Below are the code and all the weights of a small trained network. Each question names an input and a target symbol and asks about switching units off, where a switched-off unit gives its printed mean instead of its output.

import numpy as np


def w(rows, s, z=0):
    codes = np.array(rows[::2]) - 128.0
    scale = np.full(codes.shape[1], s)
    scale[-1] = z or s
    return codes * scale


def norm(h):
    return h / np.sqrt((h * h).mean(-1, keepdims=True) + 1e-5)


def f(y):
    return y / 2 * (1 + np.tanh(0.7978845608 * (y + 0.044715 * y**3)))


def softmax(a):
    e = np.exp(a - a.max(-1, keepdims=True))
    return e / e.sum(-1, keepdims=True)


def log_softmax(a):
    a = a - a.max(-1, keepdims=True)
    return a - np.log(np.exp(a).sum(-1, keepdims=True))


def net(x, mask):
    ids = ['ΘΨΩδζτ'.index(c) for c in x.split()]
    T = len(ids)
    res = E[ids] + P[:T]
    r = norm(res)
    for j in range(3):
        rows = slice(4 * j, 4 * j + 4)
        q, k, v = (r @ M[0][rows].T for M in (Q, K, V))
        z = softmax(np.where(np.tri(T) > 0, q @ k.T / 4**0.5, -1e9)) @ v
        o = O[0][rows]
        res = res + np.where(mask[j], z, o[:, -1]) @ o[:, :-1]
    y = f(norm(res) @ A[0][:, :-1].T + A[0][:, -1])
    res = res + np.where(mask[3:11], y, B[0][:, -1]) @ B[0][:, :-1]
    return log_softmax(norm(res)[-1] @ U[:, :-1].T + U[:, -1])


Q, K, V, O, A, B = {}, {}, {}, {}, {}, {}
E = w([
[114,152,185,91],'Θ',
[169,156,106,124],'Ψ',
[164,135,106,128],'Ω',
[148,152,120,118],'δ',
[186,103,96,98],'ζ',
[61,95,22,4],'τ',
],0.019)
P = w([
[98,87,137,157],'0',
[82,219,131,5],'1',
[146,173,86,125],'2',
[203,75,164,188],'3',
[187,206,78,89],'4',
[112,176,100,110],'5',
[194,72,175,182],'6',
[156,184,121,103],'7',
[99,159,122,104],'8',
[184,73,175,183],'9',
[114,150,168,123],'10',
[97,170,123,105],'11',
],0.019)
Q[0] = w([
[89,98,96,174],'H0',
[137,183,167,111],'H0',
[178,120,146,146],'H0',
[95,174,79,58],'H0',
[175,109,178,116],'H1',
[109,88,130,160],'H1',
[193,130,155,145],'H1',
[96,128,85,71],'H1',
[156,61,49,254],'H2',
[144,111,180,138],'H2',
[123,89,153,159],'H2',
[116,109,118,98],'H2',
],0.017)
K[0] = w([
[142,152,108,150],'H0',
[106,100,135,102],'H0',
[50,119,135,165],'H0',
[167,116,129,52],'H0',
[112,9,203,134],'H1',
[86,135,100,202],'H1',
[159,70,118,160],'H1',
[136,201,120,111],'H1',
[97,30,54,166],'H2',
[114,116,153,158],'H2',
[118,73,168,130],'H2',
[92,143,125,84],'H2',
],0.016)
V[0] = w([
[202,183,203,123],'H0',
[123,130,162,51],'H0',
[197,73,166,131],'H0',
[13,91,135,129],'H0',
[208,195,170,237],'H1',
[145,60,197,161],'H1',
[183,75,206,122],'H1',
[177,5,144,124],'H1',
[178,121,135,139],'H2',
[137,166,120,96],'H2',
[70,248,169,129],'H2',
[68,161,88,72],'H2',
],0.012)
O[0] = w([
[208,132,222,220,122],'H0',
[108,80,107,174,230],'H0',
[187,71,154,82,128],'H0',
[48,132,63,190,38],'H0',
[66,255,151,182,129],'H1',
[189,146,87,159,36],'H1',
[187,164,59,162,144],'H1',
[203,131,77,201,156],'H1',
[161,125,206,84,152],'H2',
[194,185,101,151,253],'H2',
[137,172,83,155,197],'H2',
[161,108,42,126,233],'H2',
],0.009,0.0035)
A[0] = w([
[189,59,89,106,218],'N0',
[246,123,154,46,144],'N1',
[75,239,105,150,178],'N2',
[182,179,69,153,150],'N3',
[95,167,163,143,188],'N4',
[198,29,213,248,5],'N5',
[240,202,189,216,133],'N6',
[95,122,17,128,138],'N7',
],0.011,0.0032)
B[0] = w([
[29,200,179,94,209],'N0',
[145,216,118,244,254],'N1',
[126,91,196,157,198],'N2',
[130,155,91,67,206],'N3',
[184,39,132,218,143],'N4',
[1,64,246,97,187],'N5',
[70,108,15,58,253],'N6',
[169,149,178,61,182],'N7',
],0.0075,0.0076)
U = w([
[79,55,63,236,46],'Θ',
[187,190,130,130,160],'Ψ',
[74,101,175,188,22],'Ω',
[82,138,36,76,81],'δ',
[213,29,168,163,208],'ζ',
[174,65,6,168,250],'τ',
],0.011,0.0025)

Each question gives the input, a string of symbols that net reads in full, and the target symbol t.
The units are the heads (4 rows each of Q, K, V and O) and the neurons (one row each of A and B). Each row of codes is followed by its name. A weight is (code - 128) times the scale printed after its matrix; where a second scale follows, it is the last column's (O, A, B and U).
mask holds one flag per unit, heads first, then neurons. A switched-off unit (its flag False) gives its mean, the last column of its rows in O or B, instead of its output. The means were averaged over made-up inputs and are rounded, as every weight is.
A unit's drop is (log p(t) with every unit on - log p(t) with that unit switched off) / (log p(t) with every unit on - log p(t) with every unit switched off).
The circuit of an input: a set's keep is (log p(t) with only the set's units on - log p(t) with every unit switched off) / (log p(t) with every unit on - log p(t) with every unit switched off). Starting from all 11 units, units are removed one at a time, each time the one whose removal leaves the highest keep (on an exact tie, the one counted first), for as long as the keep stays at least 0.8.
circuit, biggest first: the units of the circuit, biggest drop first
which heads matter: for each layer, one digit per head in row order, 1 if its drop is at least 0.15 and else 0, layers parted by /
input δ τ ζ Θ δ δ Ω, target δ: circuit, biggest first => [H0]
input τ τ Ψ Ω Θ Θ ζ, target τ: circuit, biggest first => [H1 N6]
input τ δ Ω Ω Θ δ Ψ Ω Ψ, target Ω: which heads matter => 110
input Ω Ω Θ Ω Θ Θ Ψ Θ ζ ζ, target Ω: circuit, biggest first => [N5 N0]
input Ψ ζ Ψ ζ Ψ Θ Ω, target Ψ: circuit, biggest first => [H0 H1 H2]
input Ω δ Ω, target Ω: which heads matter => 010
input Θ ζ ζ ζ, target Θ: which heads matter => 111
input δ ζ δ τ Ω δ ζ ζ ζ δ, target δ: which heads matter => 111
input Ω Θ Ψ, target ζ: which heads matter => 110
input Θ Θ ζ ζ Ψ Ψ Θ δ Ω δ, target Θ: which heads matter => 011
input Ψ τ τ Ω Ω τ Ψ, target Ψ: which heads matter => 111
input Ψ τ τ ζ δ Θ ζ δ Ψ δ, target Ψ: circuit, biggest first => [H0 H1 H2]
input Θ ζ ζ ζ δ Ψ δ δ ζ Ψ Ψ δ, target Ω: which heads matter => 010
input Θ Ω Ω Ω, target Θ: which heads matter => 011
input Ψ τ δ ζ Ψ Θ Θ, target Ψ: circuit, biggest first => [H0 H1]
input τ Ω ζ Θ τ Ω τ δ Ω δ, target τ: circuit, biggest first => [N6]
input δ Ψ Ω, target Ω: which heads matter => 010
input Ω Θ ζ ζ ζ ζ ζ Θ Θ δ, target Ω: which heads matter => 011
input δ ζ δ ζ, target δ: circuit, biggest first => [H0 N0]
input ζ δ Ψ τ Ω ζ δ Ω ζ Ψ Ψ, target τ: circuit, biggest first => [H1]
input δ Θ ζ, target Ψ: circuit, biggest first => [H1 N6 N1]
input Ψ ζ Ω Θ ζ Ψ δ ζ τ δ, target Ψ: circuit, biggest first => [H0 H1]
